Each row, then roughly how far along a hidden order it lies, from 0 to 20
[  9  56  -5   4 -12   3  -1   0  -6   9   3   4  -8  -2  10  -1  -1  10
  33   3   6   4   3  -5   0 -47   0  -4  -2 100   0  14  -9  10   4  15
  12   6  -1 -14  16  -9   7  14   3   1  -1  -2  -2  -1  -4   8  -1  -3
  -3  -3   3   0  -5  19   0   1   1 -15  -4  -5   2   0   0  -1 -12  25
 -13  -1   1  21   0   1  -3  15] => 2
[ -4  13 -12   4 -16   1  -2  -1  -5  14   3   4  -2  -2   0   0   0   0
  27  12   5   3  -2  -6   1 -52  -1  -5   3  22 -28  13  -8   2   3  10
  14  -1  -2 -28  17  -6   2  10   2  -2  -2   0  -8   1  -5   7   0  -3
  -1   2  -7   4  -5   3  -1   1  -1 -13  -3  -1   4   9   1   0   0  20
  -3  -6  -1  -6   0   1  -1  19] => 2
[ 34  29 -11 -12  -4   1   6   1   3   9   6   2   0  -2 -41  -2   1  -3
   3   7  -2   7  -5  -2  -4   2  -8  -2  18   8 -81  18  -3   0 -12  -3
   3 -10  -6   3   6  -4  -4   2   5   0   3   2  -2  -3   5   2   1  -2
   2   2  -3  -1   1   0  -5  -1   0  -5  -2   2  -9   4  -4  -5   4   5
 -17   0  -3   4  -6   1  -4  20] => 4
[-11   8 -30   9  25   0  11  -2  -1  -1   2   4  -2  -3 -64   6   0   3
  15   1  -2   7  -6   1   2 -30  -1   0   2  33 -24  18  -1  -1  -3   3
   8  -9   0 -16   3   8   0  -5   5   0  -3   1  -4   6   0  12   1  -2
  -3   1  -3 -13   1   2  -8   2   2  13   4   6  -6   2   2   4   1   5
 -33   1  -4 -10  -2   0  -4   2] => 18
[  5   8 -29   3  32   6  -3   1  -1   9   1   0   1  -5 -66   2  -2   5
  15   2  -2   1  -7   0  -5 -31  -1  -3   3  21   9  -1  -1   4  -5  -7
   8 -10  -2   6   3  -6 -19   2   2   1   0  -3   4  -1   3  11  -1   2
   1  -1  -3 -13  -1  -3  -3   1   3   8   2   5  -8  -7   2   5   9   6
  -1   4  -1  -1  -3   0  -1  -2] => 20
[ 37  -3 -19 -13  -5   3  -3  -2  -4   1   6  -1  -4  -4 -43  -4   1   0
  15   5   1   6  -3  -2  -1 -10  -9  -1  15  24 -66 -10   6   6 -14   2
   5 -11  -8   7  13   9  -6   3   4   3   0  -1   0  -2   4   6   0  -2
   2  -2  -2  -7  -1  -1  -5  -1   2  -5  -4   3 -11   4  -4  -4   4  19
  -6  -3  -4   2  -1   1  -5  11] => 3
[  15   21   -4    0   17    4    1    0   -2   12    0   -8    1   -4
  -81   -3    2    3   14    2   -2    3   -9    2   -4  -35   -7   -1
    3   10 -100   10   -8   -4  -11   -1   -3  -11   -5   -7    1    6
  -21    5    4    2    1   -2    3   -4    6   12    1   -2    0   -1
    0   -2   -3   -1   -9    1    2    8   11    8   -7   10    4    3
    6   16  -31   -1   -6   -2   -3    0   -7    5] => 17
[ 13  18 -21  -5 -11   4  -3  -1   1   9   9   2  -5  -5 -28  -4   3   2
  11   6  -3  10  -2  -1  -3 -52  -4  -5   8  63 -68   5   8  14  -8  21
   6 -10  -2   3  15   7  -6   1  -1   3   1   0  -3  -2   5   9   1  -4
  -2  -4   1  -1   2   4  -1   0   0   3 -11  -1 -10  -2  -4  -1   0  17
 -17  -8  -1   1  -1   1  -1  11] => 0
[  10   43  -11  -31  -21    2    1   -2    1   21    8   -3   -6   -4
   -2   -3    5   -1   11    5    0    7    0    0    2  -51  -10   -5
   15   90 -100   31    5    3  -15   -2    8  -11   -3  -11   14   10
   -3    1    8    0    1    1   -9   -2    5    5    2   -4    1    1
    1   -4    1    4   -5   -1    1    7    3    0   -8    6    0   -6
    1   25   -3   -9   -4   -6   -3    1   -7   20] => 4
[-10  63 -13   1 -12   3  16   0  -2   2   4   4  -9  -3 -11  -3  -2   9
  29  10   3   7  -5  -6   1  -4   0  -4   3  99  14   4 -10  11   6  17
  15  -2  -2 -17  16  -4   6  14  -2   1   0  -2  -1  -1   2   9  -2  -8
  -3   1  -5   3  -5  15   2   0   2 -15  -9  -5   0  10  -9   1 -13  21
  -9  -4   2  17  -2   1  -3  18] => 0
